Below are the code and all the weights of a small trained network. Each question names an input and a target symbol and asks about switching units off, where a switched-off unit gives its printed mean instead of its output.

import numpy as np


def w(rows, s, z=0):
    codes = np.array(rows[::2]) - 128.0
    scale = np.full(codes.shape[1], s)
    scale[-1] = z or s
    return codes * scale


def norm(h):
    return h / np.sqrt((h * h).mean(-1, keepdims=True) + 1e-5)


def f(y):
    return y / 2 * (1 + np.tanh(0.7978845608 * (y + 0.044715 * y**3)))


def softmax(a):
    e = np.exp(a - a.max(-1, keepdims=True))
    return e / e.sum(-1, keepdims=True)


def log_softmax(a):
    a = a - a.max(-1, keepdims=True)
    return a - np.log(np.exp(a).sum(-1, keepdims=True))


def net(x, mask):
    ids = ['γδεζηθλμξπστφψω'.index(c) for c in x.split()]
    T = len(ids)
    res = E[ids] + P[:T]
    u = 0
    for l in range(2):
        q, k, v = (norm(res) @ M[l].T for M in (Q, K, V))
        z = softmax(np.where(np.tri(T) > 0, q @ k.T / 3**0.5, -1e9)) @ v
        res = res + np.where(mask[u], z, O[l][:, -1]) @ O[l][:, :-1]
        u += 1
        y = f(norm(res) @ A[l][:, :-1].T + A[l][:, -1])
        res = res + np.where(mask[u : u + 8], y, B[l][:, -1]) @ B[l][:, :-1]
        u += 8
    return log_softmax(norm(res)[-1] @ U[:, :-1].T + U[:, -1])


Q, K, V, O, A, B = {}, {}, {}, {}, {}, {}
E = w([
[112,152,169,161],'γ',
[87,184,187,171],'δ',
[157,100,150,130],'ε',
[182,62,69,206],'ζ',
[186,74,76,76],'η',
[202,156,161,127],'θ',
[82,167,148,163],'λ',
[173,66,18,1],'μ',
[115,99,62,130],'ξ',
[184,123,166,130],'π',
[103,104,39,123],'σ',
[72,114,147,137],'τ',
[85,139,126,125],'φ',
[71,154,176,107],'ψ',
[66,130,107,155],'ω',
],0.0089)
P = w([
[187,141,138,165],'0',
[58,177,233,142],'1',
[55,180,237,136],'2',
[71,116,194,115],'3',
[73,97,186,122],'4',
[93,57,158,102],'5',
[77,57,189,130],'6',
[60,32,170,140],'7',
[62,3,173,141],'8',
],0.005)
Q[0] = w([
[143,132,187,71],'0.h1',
[117,1,85,98],'0.h1',
[115,150,54,30],'0.h1',
],0.0057)
K[0] = w([
[138,51,169,53],'0.h1',
[155,138,3,90],'0.h1',
[99,79,116,22],'0.h1',
],0.0076)
V[0] = w([
[253,229,152,121],'0.h1',
[152,82,82,29],'0.h1',
[134,238,95,119],'0.h1',
],0.0042)
O[0] = w([
[132,73,121,160,7],'0.h1',
[136,196,188,165,19],'0.h1',
[209,120,1,143,35],'0.h1',
],0.0061,0.0017)
A[0] = w([
[168,149,253,160,95],'0.n1',
[25,198,92,119,252],'0.n2',
[90,109,53,62,235],'0.n3',
[115,169,107,31,116],'0.n4',
[181,98,184,30,244],'0.n5',
[101,195,157,103,83],'0.n6',
[80,107,255,144,112],'0.n7',
[234,38,166,152,157],'0.n8',
],0.0053,0.0023)
B[0] = w([
[107,109,103,113,165],'0.n1',
[170,134,137,104,212],'0.n2',
[86,160,189,149,174],'0.n3',
[119,17,115,183,133],'0.n4',
[66,171,116,178,198],'0.n5',
[145,2,60,123,132],'0.n6',
[128,114,79,96,253],'0.n7',
[94,122,138,100,168],'0.n8',
],0.0061,0.0047)
Q[1] = w([
[126,169,114,157],'1.h1',
[6,83,228,106],'1.h1',
[66,87,155,166],'1.h1',
],0.011)
K[1] = w([
[28,110,93,87],'1.h1',
[194,70,35,254],'1.h1',
[220,45,104,194],'1.h1',
],0.0078)
V[1] = w([
[61,199,1,98],'1.h1',
[180,247,126,163],'1.h1',
[134,69,50,197],'1.h1',
],0.0093)
O[1] = w([
[191,53,183,230,92],'1.h1',
[124,116,50,208,68],'1.h1',
[197,1,79,110,254],'1.h1',
],0.0088,0.0074)
A[1] = w([
[113,141,175,80,106],'1.n1',
[66,223,54,56,98],'1.n2',
[129,166,26,249,2],'1.n3',
[174,106,57,86,155],'1.n4',
[185,70,174,254,216],'1.n5',
[126,47,154,176,109],'1.n6',
[241,149,145,133,211],'1.n7',
[179,236,221,136,60],'1.n8',
],0.0095,0.0024)
B[1] = w([
[43,123,97,225,175],'1.n1',
[224,139,131,220,226],'1.n2',
[8,57,194,126,155],'1.n3',
[146,163,118,1,213],'1.n4',
[159,209,131,86,253],'1.n5',
[119,184,106,151,203],'1.n6',
[64,134,180,51,143],'1.n7',
[106,43,117,97,131],'1.n8',
],0.0077,0.0055)
U = w([
[174,126,86,27,201],'γ',
[57,70,72,87,159],'δ',
[84,227,187,74,55],'ε',
[154,112,79,94,1],'ζ',
[111,207,102,163,164],'η',
[172,180,27,148,22],'θ',
[183,60,39,166,45],'λ',
[195,213,206,139,139],'μ',
[87,100,116,187,182],'ξ',
[112,239,66,87,79],'π',
[167,89,118,205,136],'σ',
[39,105,234,113,150],'τ',
[250,66,171,153,91],'φ',
[190,106,252,107,68],'ψ',
[102,154,161,188,133],'ω',
],0.015,0.0031)

Each question gives the input, a string of symbols that net reads in full, and the target symbol t.
The units are the heads (3 rows each of Q, K, V and O) and the neurons (one row each of A and B). Each row of codes is followed by its name. A weight is (code - 128) times the scale printed after its matrix; where a second scale follows, it is the last column's (O, A, B and U).
mask holds one flag per unit, layer by layer, with each layer's heads first. A switched-off unit (its flag False) gives its mean, the last column of its rows in O or B, instead of its output. The means were averaged over made-up inputs and are rounded, as every weight is.
A unit's drop is (log p(t) with every unit on - log p(t) with that unit switched off) / (log p(t) with every unit on - log p(t) with every unit switched off).
The circuit of an input: a set's keep is (log p(t) with only the set's units on - log p(t) with every unit switched off) / (log p(t) with every unit on - log p(t) with every unit switched off). Starting from the 12 units with the biggest drops (on a tie, the unit counted first), units are removed one at a time, each time the one whose removal leaves the highest keep (on an exact tie, the one counted first), for as long as the keep stays at least 0.8.
units of the circuit, in order: the units of the circuit, biggest drop first
unit that matters most: the unit with the biggest drop
k most important neurons: the k neurons with the biggest drops, biggest first
k most important neurons of layer l: the k neurons of layer l with the biggest drops, biggest first
input ε π λ τ, target ε: units of the circuit, in order : [1.h1 0.n8]
input μ ψ λ η, target μ: most important neuron of layer 1 : [1.n5]
input ε τ ψ φ, target ε: units of the circuit, in order : [1.h1 0.n8]
input ξ τ ε τ γ, target ξ: 2 most important neurons : [0.n6 0.n7]
input γ ξ φ, target γ: units of the circuit, in order : [0.h1 0.n2]
input η η ε, target η: units of the circuit, in order : [1.h1 0.h1 0.n6 0.n5]
input λ σ τ ξ τ δ, target λ: units of the circuit, in order : [0.h1 1.h1 0.n7]
input δ τ ψ, target δ: 3 most important neurons of layer 0 : [0.n7 0.n3 0.n4]
input μ σ τ λ μ θ μ φ, target μ: units of the circuit, in order : [1.h1 1.n5 0.h1]
input φ τ ε, target φ: units of the circuit, in order : [0.h1 1.h1]
input ε φ μ π τ γ ε σ η, target ε: 2 most important neurons : [0.n3 0.n8]
input ψ ψ δ θ τ ξ μ π τ, target ψ: units of the circuit, in order : [1.h1 0.n8]
input θ ε τ τ ψ θ ω μ, target θ: 2 most important neurons : [1.n2 0.n7]
input τ φ λ, target τ: most important neuron : [1.n8]
input η ζ τ, target γ: 3 most important neurons : [0.n5 0.n3 0.n7]
input ξ φ ψ, target ξ: 3 most important neurons of layer 0 : [0.n6 0.n7 0.n4]
input ξ φ τ τ σ ε, target ξ: 4 most important neurons : [0.n6 0.n7 1.n3 0.n4]
input ξ σ λ ω φ, target ξ: 2 most important neurons : [0.n6 0.n7]
input ξ τ τ, target ξ: 2 most important neurons of layer 0 : [0.n6 0.n7]
input τ λ λ τ π τ, target τ: unit that matters most : 1.h1
input λ τ τ π τ γ γ λ, target λ: 2 most important neurons : [0.n7 0.n5]
input σ λ ε ζ λ μ π ψ ω, target γ: units of the circuit, in order : [1.h1 0.n5]
input λ ε τ ζ μ δ, target γ: units of the circuit, in order : [0.n7 1.h1]
input δ θ π θ φ η, target δ: 2 most important neurons : [0.n5 0.n7]
input δ φ τ π ξ, target δ: 2 most important neurons : [0.n7 0.n4]
input ξ ε τ λ ξ τ ψ λ, target ξ: 2 most important neurons of layer 0 : [0.n6 0.n7]
input ε δ τ τ λ σ ξ, target ε: 2 most important neurons : [0.n3 0.n8]
